Below are the code and all the weights of a small trained network. Each question names an input and a target symbol and asks about switching units off, where a switched-off unit gives its printed mean instead of its output.

import numpy as np


def w(rows, s, z=0):
    codes = np.array(rows[::2]) - 128.0
    scale = np.full(codes.shape[1], s)
    scale[-1] = z or s
    return codes * scale


def f(y):
    return y / 2 * (1 + np.tanh(0.7978845608 * (y + 0.044715 * y**3)))


def softmax(a):
    e = np.exp(a - a.max(-1, keepdims=True))
    return e / e.sum(-1, keepdims=True)


def log_softmax(a):
    a = a - a.max(-1, keepdims=True)
    return a - np.log(np.exp(a).sum(-1, keepdims=True))


def net(x, mask):
    ids = ['αβγδζηθμξπτφψω'.index(c) for c in x.split()]
    T = len(ids)
    res = E[ids] + P[:T]
    u = 0
    for l in range(2):
        q, k, v = (res @ M[l].T for M in (Q, K, V))
        z = softmax(np.where(np.tri(T) > 0, q @ k.T / 3**0.5, -1e9)) @ v
        res = res + np.where(mask[u], z, O[l][:, -1]) @ O[l][:, :-1]
        u += 1
        y = f(res @ A[l][:, :-1].T + A[l][:, -1])
        res = res + np.where(mask[u : u + 12], y, B[l][:, -1]) @ B[l][:, :-1]
        u += 12
    return log_softmax(res[-1] @ U[:, :-1].T + U[:, -1])


Q, K, V, O, A, B = {}, {}, {}, {}, {}, {}
E = w([
[177,160,78,122],'α',
[113,137,145,60],'β',
[124,214,101,87],'γ',
[169,93,167,137],'δ',
[174,69,126,47],'ζ',
[102,177,137,112],'η',
[135,221,112,96],'θ',
[121,217,85,111],'μ',
[43,222,126,11],'ξ',
[106,233,91,162],'π',
[107,231,101,168],'τ',
[170,76,152,71],'φ',
[251,82,105,102],'ψ',
[77,130,137,105],'ω',
],0.017)
P = w([
[99,13,176,112],'0',
[83,122,207,199],'1',
[179,77,16,136],'2',
[128,135,113,47],'3',
[131,158,207,185],'4',
[173,70,1,139],'5',
[116,128,119,25],'6',
[163,190,207,186],'7',
[176,43,5,128],'8',
[86,108,100,32],'9',
[211,232,205,183],'10',
[144,41,9,150],'11',
[47,101,91,46],'12',
],0.0081)
Q[0] = w([
[143,83,115,188],'L0H0',
[137,113,85,138],'L0H0',
[107,81,111,248],'L0H0',
],0.017)
K[0] = w([
[111,58,69,135],'L0H0',
[110,136,93,201],'L0H0',
[53,70,3,141],'L0H0',
],0.012)
V[0] = w([
[212,168,2,201],'L0H0',
[68,91,84,131],'L0H0',
[66,157,175,17],'L0H0',
],0.0075)
O[0] = w([
[175,128,77,117,88],'L0H0',
[44,2,58,155,71],'L0H0',
[87,191,96,148,254],'L0H0',
],0.0072,0.0038)
A[0] = w([
[157,155,91,160,47],'L0N0',
[113,138,129,120,2],'L0N1',
[152,28,180,177,187],'L0N2',
[64,123,62,47,88],'L0N3',
[163,214,86,140,166],'L0N4',
[107,143,152,133,17],'L0N5',
[208,73,156,227,195],'L0N6',
[100,120,253,198,131],'L0N7',
[92,82,199,70,57],'L0N8',
[29,156,56,65,195],'L0N9',
[76,1,158,14,9],'L0N10',
[155,126,145,211,252],'L0N11',
],0.0097,0.0075)
B[0] = w([
[107,118,194,37,124],'L0N0',
[66,175,112,95,115],'L0N1',
[158,109,28,164,139],'L0N2',
[148,124,118,183,167],'L0N3',
[109,74,188,144,214],'L0N4',
[139,231,27,68,117],'L0N5',
[208,153,188,35,143],'L0N6',
[63,189,49,108,145],'L0N7',
[136,178,167,174,130],'L0N8',
[255,86,167,156,246],'L0N9',
[189,179,219,184,137],'L0N10',
[171,66,174,14,167],'L0N11',
],0.0093,0.012)
Q[1] = w([
[168,7,173,192],'L1H0',
[99,130,202,65],'L1H0',
[176,160,255,62],'L1H0',
],0.0098)
K[1] = w([
[105,131,246,83],'L1H0',
[176,154,174,1],'L1H0',
[102,236,199,41],'L1H0',
],0.0076)
V[1] = w([
[141,237,96,95],'L1H0',
[236,163,94,121],'L1H0',
[54,59,255,46],'L1H0',
],0.0087)
O[1] = w([
[92,231,132,118,123],'L1H0',
[210,209,1,184,187],'L1H0',
[169,142,159,90,244],'L1H0',
],0.0075,0.011)
A[1] = w([
[186,90,62,29,95],'L1N0',
[92,68,82,48,175],'L1N1',
[110,55,129,153,143],'L1N2',
[4,111,112,77,12],'L1N3',
[98,154,78,29,43],'L1N4',
[121,154,194,217,140],'L1N5',
[120,189,96,172,187],'L1N6',
[86,131,139,168,24],'L1N7',
[66,152,157,97,3],'L1N8',
[42,91,183,144,162],'L1N9',
[187,191,166,148,74],'L1N10',
[69,208,177,68,89],'L1N11',
],0.012,0.0076)
B[1] = w([
[80,129,153,147,230],'L1N0',
[164,146,72,140,134],'L1N1',
[198,102,148,54,130],'L1N2',
[167,85,40,196,127],'L1N3',
[146,133,178,249,130],'L1N4',
[121,226,84,122,174],'L1N5',
[89,80,185,112,145],'L1N6',
[98,171,114,131,124],'L1N7',
[218,137,134,227,127],'L1N8',
[196,158,95,92,131],'L1N9',
[71,79,100,127,252],'L1N10',
[106,94,102,158,147],'L1N11',
],0.013,0.014)
U = w([
[97,73,204,102,138],'α',
[193,177,116,156,100],'β',
[133,143,90,198,120],'γ',
[80,75,203,255,94],'δ',
[219,56,115,168,61],'ζ',
[165,107,87,216,108],'η',
[74,130,104,101,180],'θ',
[162,111,213,139,48],'μ',
[51,183,130,130,179],'ξ',
[149,175,155,48,254],'π',
[163,127,153,125,26],'τ',
[98,96,68,116,81],'φ',
[60,21,62,124,121],'ψ',
[151,80,15,84,134],'ω',
],0.0095,0.0044)

Each question gives the input, a string of symbols that net reads in full, and the target symbol t.
The units are the heads (3 rows each of Q, K, V and O) and the neurons (one row each of A and B). Each row of codes is followed by its name. A weight is (code - 128) times the scale printed after its matrix; where a second scale follows, it is the last column's (O, A, B and U).
mask holds one flag per unit, layer by layer, with each layer's heads first. A switched-off unit (its flag False) gives its mean, the last column of its rows in O or B, instead of its output. The means were averaged over made-up inputs and are rounded, as every weight is.
A unit's drop is (log p(t) with every unit on - log p(t) with that unit switched off) / (log p(t) with every unit on - log p(t) with every unit switched off).
The circuit of an input: a set's keep is (log p(t) with only the set's units on - log p(t) with every unit switched off) / (log p(t) with every unit on - log p(t) with every unit switched off). Starting from the 12 units with the biggest drops (on a tie, the unit counted first), units are removed one at a time, each time the one whose removal leaves the highest keep (on an exact tie, the one counted first), for as long as the keep stays at least 0.8.
circuit, biggest first: the units of the circuit, biggest drop first
most important unit: the unit with the biggest drop
k most important neurons: the k neurons with the biggest drops, biggest first
top k neurons in layer l: the k neurons of layer l with the biggest drops, biggest first
input η φ ζ η α, target α: 2 most important neurons -> (L0N11; L0N9)
input ξ ξ τ μ η, target ξ: circuit, biggest first -> (L0H0; L1N5)
input θ δ θ τ ψ γ μ, target ψ: 3 most important neurons -> (L1N10; L0N6; L1N6)
input ζ ω π, target ζ: top 4 neurons in layer 1 -> (L1N10; L1N5; L1N2; L1N6)
input ζ τ μ ξ ω ξ, target ζ: circuit, biggest first -> (L0N9)
input ω π η, target ζ: circuit, biggest first -> (L0H0; L1H0; L1N2)
input β μ ξ θ ω ψ θ α, target α: top 3 neurons in layer 0 -> (L0N11; L0N2; L0N9)
input ω ω ω ξ η ξ τ η μ θ ψ θ ξ, target ψ: 4 most important neurons -> (L1N10; L0N6; L1N6; L1N0)
input ζ η α ω τ π ω τ, target π: circuit, biggest first -> (L0N11; L1N5)
input μ ω π η β η η ζ μ ξ τ τ, target α: top 2 neurons in layer 0 -> (L0N11; L0N4)
input π ξ π γ ω β, target ζ: top 3 neurons in layer 1 -> (L1N10; L1N5; L1N2)
input γ ζ β δ π, target π: 3 most important neurons -> (L0N11; L0N4; L1N0)
input η ω γ, target ζ: 3 most important neurons -> (L1N0; L0N9; L1N2)
input ω ζ η, target ζ: 3 most important neurons -> (L1N10; L1N2; L1N5)
input ξ η ξ ζ η, target ξ: most important unit -> L0N7
input θ ξ ψ, target δ: top 3 neurons in layer 1 -> (L1N0; L1N4; L1N5)
input η α ω η π, target π: top 2 neurons in layer 1 -> (L1N0; L1N10)
input α π δ ζ μ ψ π ψ μ η ω, target ψ: top 3 neurons in layer 1 -> (L1N6; L1N10; L1N5)
input ω δ μ γ ψ, target ψ: circuit, biggest first -> (L1N0; L1N10; L1H0; L0N6)
input α μ η ζ ψ, target ψ: top neuron in layer 0 -> (L0N6)
input ζ ξ η τ η ξ η ξ, target ξ: top 4 neurons in layer 0 -> (L0N11; L0N9; L0N7; L0N2)
